Here is a tiny trained network, its code and every weight. The questions are about switching its units off for an input and a class, where a switched-off unit gives its printed mean instead of its output.

import numpy as np


def w(rows, s, z=0):
    codes = np.array(rows[::2]) - 128.0
    scale = np.full(codes.shape[1], s)
    scale[-1] = z or s
    return codes * scale


def f(y):
    return y / 2 * (1 + np.tanh(0.7978845608 * (y + 0.044715 * y**3)))


def log_softmax(a):
    a = a - a.max(-1, keepdims=True)
    return a - np.log(np.exp(a).sum(-1, keepdims=True))


def net(x, mask):
    res = np.array(x, float).reshape(1, 6) / 4 @ E
    y = f(res @ A[0][:, :-1].T + A[0][:, -1])
    res = res + np.where(mask, y, B[0][:, -1]) @ B[0][:, :-1]
    return log_softmax(res[-1] @ U[:, :-1].T + U[:, -1])


A, B = {}, {}
E = w([
[191,174,9,136],'x0',
[177,215,171,33],'x1',
[53,226,181,126],'x2',
[254,163,184,204],'x3',
[63,182,116,192],'x4',
[126,99,195,114],'x5',
],0.0066)
A[0] = w([
[197,140,124,122,228],'neuron 0',
[166,116,117,111,112],'neuron 1',
[77,42,101,211,201],'neuron 2',
[96,186,102,43,194],'neuron 3',
[88,131,184,85,196],'neuron 4',
[140,134,245,151,234],'neuron 5',
[132,88,66,180,254],'neuron 6',
[139,203,89,178,173],'neuron 7',
[148,210,99,172,207],'neuron 8',
[131,155,156,71,168],'neuron 9',
[112,195,72,124,215],'neuron 10',
[121,176,136,151,215],'neuron 11',
[156,105,97,121,137],'neuron 12',
[191,104,166,95,197],'neuron 13',
[133,145,125,91,115],'neuron 14',
[144,149,70,118,172],'neuron 15',
[70,121,153,62,138],'neuron 16',
],0.012,0.0058)
B[0] = w([
[182,139,166,101,209],'neuron 0',
[124,132,134,79,143],'neuron 1',
[132,48,144,142,254],'neuron 2',
[139,129,85,187,217],'neuron 3',
[95,185,119,203,206],'neuron 4',
[171,169,254,180,227],'neuron 5',
[181,70,150,134,251],'neuron 6',
[182,218,206,182,192],'neuron 7',
[166,185,174,157,205],'neuron 8',
[168,142,118,156,181],'neuron 9',
[174,119,129,191,206],'neuron 10',
[140,155,149,174,183],'neuron 11',
[134,98,135,100,159],'neuron 12',
[213,147,142,115,197],'neuron 13',
[137,115,95,124,137],'neuron 14',
[171,110,145,134,177],'neuron 15',
[57,171,88,171,194],'neuron 16',
],0.0089,0.0086)
U = w([
[142,63,113,130,155],'0',
[82,160,128,39,11],'1',
[91,156,30,148,156],'2',
[134,171,91,119,2],'3',
[160,176,206,172,175],'4',
[46,120,155,112,140],'5',
[157,129,132,1,136],'6',
[139,109,108,135,64],'7',
],0.011,0.0041)

Each question gives the input, the list of numbers given to net, and the class t.
The units are the neurons (one row each of A and B). Each row of codes is followed by its name. A weight is (code - 128) times the scale printed after its matrix; where a second scale follows, it is the last column's (A, B and U).
mask holds one flag per neuron, in row order. A switched-off neuron (its flag False) gives its mean, the last column of its row in B, instead of its output. The means were averaged over made-up inputs and are rounded, as every weight is.
A unit's drop is (log p(t) with every unit on - log p(t) with that unit switched off) / (log p(t) with every unit on - log p(t) with every unit switched off).
The circuit of an input: a set's keep is (log p(t) with only the set's units on - log p(t) with every unit switched off) / (log p(t) with every unit on - log p(t) with every unit switched off). Starting from the 12 units with the biggest drops (on a tie, the unit counted first), units are removed one at a time, each time the one whose removal leaves the highest keep (on an exact tie, the one counted first), for as long as the keep stays at least 0.8.
units of the circuit, in order: the units of the circuit, biggest drop first
k most important neurons: the k neurons with the biggest drops, biggest first
drop of u: that unit's drop, to one decimal
input [0,-8,3,-6,5,-7], class 0: units of the circuit, in order	(neuron 2; neuron 6)
input [-5,-8,1,-1,-1,-1], class 0: units of the circuit, in order	(neuron 2; neuron 7)
input [-7,-8,-5,4,-5,-1], class 0: units of the circuit, in order	(neuron 2; neuron 7)
input [3,7,-1,-4,2,-1], class 3: units of the circuit, in order	(neuron 5)
input [-8,-2,6,-7,-3,-3], class 2: 3 most important neurons	(neuron 16; neuron 4; neuron 3)
input [6,-3,-6,0,7,6], class 0: 2 most important neurons	(neuron 5; neuron 2)
input [3,8,-8,-1,3,0], class 6: 2 most important neurons	(neuron 5; neuron 4)
input [1,-6,-1,-7,1,0], class 0: 2 most important neurons	(neuron 2; neuron 6)
input [-3,1,-2,-5,5,-5], class 2: drop of neuron 5	0.2
input [-3,-2,2,-4,-7,-1], class 2: drop of neuron 6	0.1
input [-5,0,-1,-5,-4,4], class 5: drop of neuron 7	0.2
